[[ 14 -32 -16  29   1  20 -16   2 -12  32   3  -5 -22  13]
 [  6  11  33 -13  23  -5  18   9  23 -17  30  -6  22  -5]
 [ 25   2  17  -1  19   7   6   9   6   3  25  -5  15  -2]]
->
[[  6  11  33 -13  23  -5  18   9  23 -17  30  -6  22  -5]
 [ 25   2  17  -1  19   7   6   9   6   3  25  -5  15  -2]
 [ 14 -32 -16  29   1  20 -16   2 -12  32   3  -5 -22  13]]

[[ 29  -6  12   0  14]
 [ 27  -9  18   0   9]
 [  4  13 -27   3  16]]
->
[[ 27  -9  18   0   9]
 [ 29  -6  12   0  14]
 [  4  13 -27   3  16]]

[[ -4 -11 -33 -17  -2 -22 -32]
 [ 25 -16 -11   7  23 -21 -34]
 [  5   0  -9 -12  10  -4   8]]
->
[[  5   0  -9 -12  10  -4   8]
 [ 25 -16 -11   7  23 -21 -34]
 [ -4 -11 -33 -17  -2 -22 -32]]

[[ 27  14  36 -32  10  29  28]
 [-14  -8 -18  17  -5 -15 -15]
 [ -8  -7 -14  16  -6 -11  -6]
 [-19 -10 -21  19  -3 -19 -19]]
->
[[ 27  14  36 -32  10  29  28]
 [ -8  -7 -14  16  -6 -11  -6]
 [-14  -8 -18  17  -5 -15 -15]
 [-19 -10 -21  19  -3 -19 -19]]

[[-28  -6 -14]
 [ 22   1  17]
 [ 16  10   2]
 [ 22   0   8]
 [ 11  -7  12]
 [ 27  11  14]
 [-24   1 -24]]
->
[[ 22   1  17]
 [ 27  11  14]
 [ 11  -7  12]
 [ 22   0   8]
 [ 16  10   2]
 [-28  -6 -14]
 [-24   1 -24]]

[[-23 -16 -15  -6   8   2 -15  -6   6  13   3  -9]
 [ 32   3   2   4   5   2   4  17   9   6   3   3]
 [-15   1   3  -3  -5  -1  -1  -9  -5  -7  -3  -2]
 [-13 -10 -11  -3  -2  -1  -8  -4  -1  -2  -1  -4]]
->
[[-15   1   3  -3  -5  -1  -1  -9  -5  -7  -3  -2]
 [ 32   3   2   4   5   2   4  17   9   6   3   3]
 [-13 -10 -11  -3  -2  -1  -8  -4  -1  -2  -1  -4]
 [-23 -16 -15  -6   8   2 -15  -6   6  13   3  -9]]

[[ 18  21  -2   8]
 [  0 -28   3  -5]]
->
[[  0 -28   3  -5]
 [ 18  21  -2   8]]
---
[[  3  -3   1  -9  33  20  18  18]
 [  3  -7  18  -9  -2  31  18  18]
 [  3  20  18  -9  -2  20  18  18]
 [  3  20  18  -9  -2  20  18  18]
 [  3  -3  18  -9  -2  31  18 -33]
 [  3  -3   1  -9  33  20  18  21]
 [  3  19   5  -9  34  20  18  18]
 [  3  -7  18  -9  -2  30  18  18]
 [  3  -3   1  -9  33  20  18  18]
 [  3  19   5  -9  34  20  18  18]
 [  3  -7  18  -9  -2  30  18  18]
 [  3  -7  18  -9  -2  30  18  18]]
->
[[ -3   1  -9  33  20  18  18   3]
 [ -7  18  -9  -2  31  18  18   3]
 [ 20  18  -9  -2  20  18  18   3]
 [ 20  18  -9  -2  20  18  18   3]
 [ -3  18  -9  -2  31  18 -33   3]
 [ -3   1  -9  33  20  18  21   3]
 [ 19   5  -9  34  20  18  18   3]
 [ -7  18  -9  -2  30  18  18   3]
 [ -3   1  -9  33  20  18  18   3]
 [ 19   5  -9  34  20  18  18   3]
 [ -7  18  -9  -2  30  18  18   3]
 [ -7  18  -9  -2  30  18  18   3]]

[[ -7  -6  -2  23 -15  16  11   4   3]
 [-18   9   7 -20  12 -22  -6 -28  -7]
 [ 13  -3  -4   3  -1   7   0  15   3]
 [ 11  -4  -4   5  -2   8   1  13   2]
 [ 13   2  -2 -13  10  -7  -8   7   0]
 [-14  -5   0  24 -16  15  12  -2   2]
 [ -3   6   3 -15  10 -14  -6 -11  -3]
 [-22   2   5   5  -5  -2   6 -21  -3]]
->
[[ -6  -2  23 -15  16  11   4   3  -7]
 [  9   7 -20  12 -22  -6 -28  -7 -18]
 [ -3  -4   3  -1   7   0  15   3  13]
 [ -4  -4   5  -2   8   1  13   2  11]
 [  2  -2 -13  10  -7  -8   7   0  13]
 [ -5   0  24 -16  15  12  -2   2 -14]
 [  6   3 -15  10 -14  -6 -11  -3  -3]
 [  2   5   5  -5  -2   6 -21  -3 -22]]

[[ 21 -17 -13 -10]
 [ -3   8  29  14]
 [-20   0 -16  -5]]
->
[[-17 -13 -10  21]
 [  8  29  14  -3]
 [  0 -16  -5 -20]]

[[ -5  -5 -12  16 -18]
 [  6   4  15 -13   7]
 [ -6  -5 -13  19 -21]
 [  5  -1   5  -6   8]
 [  2   7  12 -13   7]
 [ -7  -4 -13  17 -19]
 [-18  -2 -24  30 -35]
 [-10  -5 -19  21 -19]]
->
[[ -5 -12  16 -18  -5]
 [  4  15 -13   7   6]
 [ -5 -13  19 -21  -6]
 [ -1   5  -6   8   5]
 [  7  12 -13   7   2]
 [ -4 -13  17 -19  -7]
 [ -2 -24  30 -35 -18]
 [ -5 -19  21 -19 -10]]

[[ 10   2   0  11 -10  -3  -7  11 -17  -1  -6  11]
 [ 39   2   4   7  -4   7  -5   0  20 -12 -10 -17]
 [ 11   0   4  12  -9  -9 -23   6   6   5  -4  -5]
 [ 10   4   8  12 -16  -4  -7  12 -13  -6  -8  11]]
->
[[  2   0  11 -10  -3  -7  11 -17  -1  -6  11  10]
 [  2   4   7  -4   7  -5   0  20 -12 -10 -17  39]
 [  0   4  12  -9  -9 -23   6   6   5  -4  -5  11]
 [  4   8  12 -16  -4  -7  12 -13  -6  -8  11  10]]

[[-16 -31 -30 -36 -18  28 -17  28 -35 -34  -4  -9  20 -34 -23]
 [ 23  17  14  15  17   0  23 -10 -38  12 -13 -19  19   9  28]
 [ 21  12   9  11  11 -20  22 -14 -18   8  -4  -3 -10   5  29]]
->
[[-31 -30 -36 -18  28 -17  28 -35 -34  -4  -9  20 -34 -23 -16]
 [ 17  14  15  17   0  23 -10 -38  12 -13 -19  19   9  28  23]
 [ 12   9  11  11 -20  22 -14 -18   8  -4  -3 -10   5  29  21]]
---
[[  5  13 -10  32 -11]
 [  3  12  -9  32 -12]
 [  0  10   0   0 -13]
 [ 10  17  -9  32  -7]]
->
[[12 -9]
 [10  0]]

[[-36  24  27  -8 -20]
 [ -9  13  13  -6   1]
 [ 14 -38 -35  -4  13]
 [ -9  -6  -9  -8  38]]
->
[[ 13  13]
 [-38 -35]]

[[-13 -30   5   8]
 [ -2 -38  -4  18]
 [ -5 -21 -15   7]
 [ 25  -7  -5  18]
 [-13 -35  11  11]]
->
[[-38  -4]
 [-21 -15]]

[[  0  -5  20 -22]
 [ 20  30   1  13]
 [ -8  19  -7  13]
 [  2   8 -13  14]]
->
[[30  1]
 [19 -7]]

[[ 12 -28 -11  21]
 [ -4 -32  -4  25]
 [ 16 -25  14 -30]
 [-21   0   5  -1]
 [ 13 -27  11 -30]]
->
[[-32  -4]
 [-25  14]]

[[ -3  11  37  -1   4]
 [ 20  17  -2  27  10]
 [-13  -7   3  15  26]
 [  6  -2   5  21  18]]
->
[[17 -2]
 [-7  3]]

[[ 12  -9 -13  31]
 [ -9 -23 -38  22]
 [-20   4 -14  25]
 [ -6  19  17 -32]]
->
[[-23 -38]
 [  4 -14]]
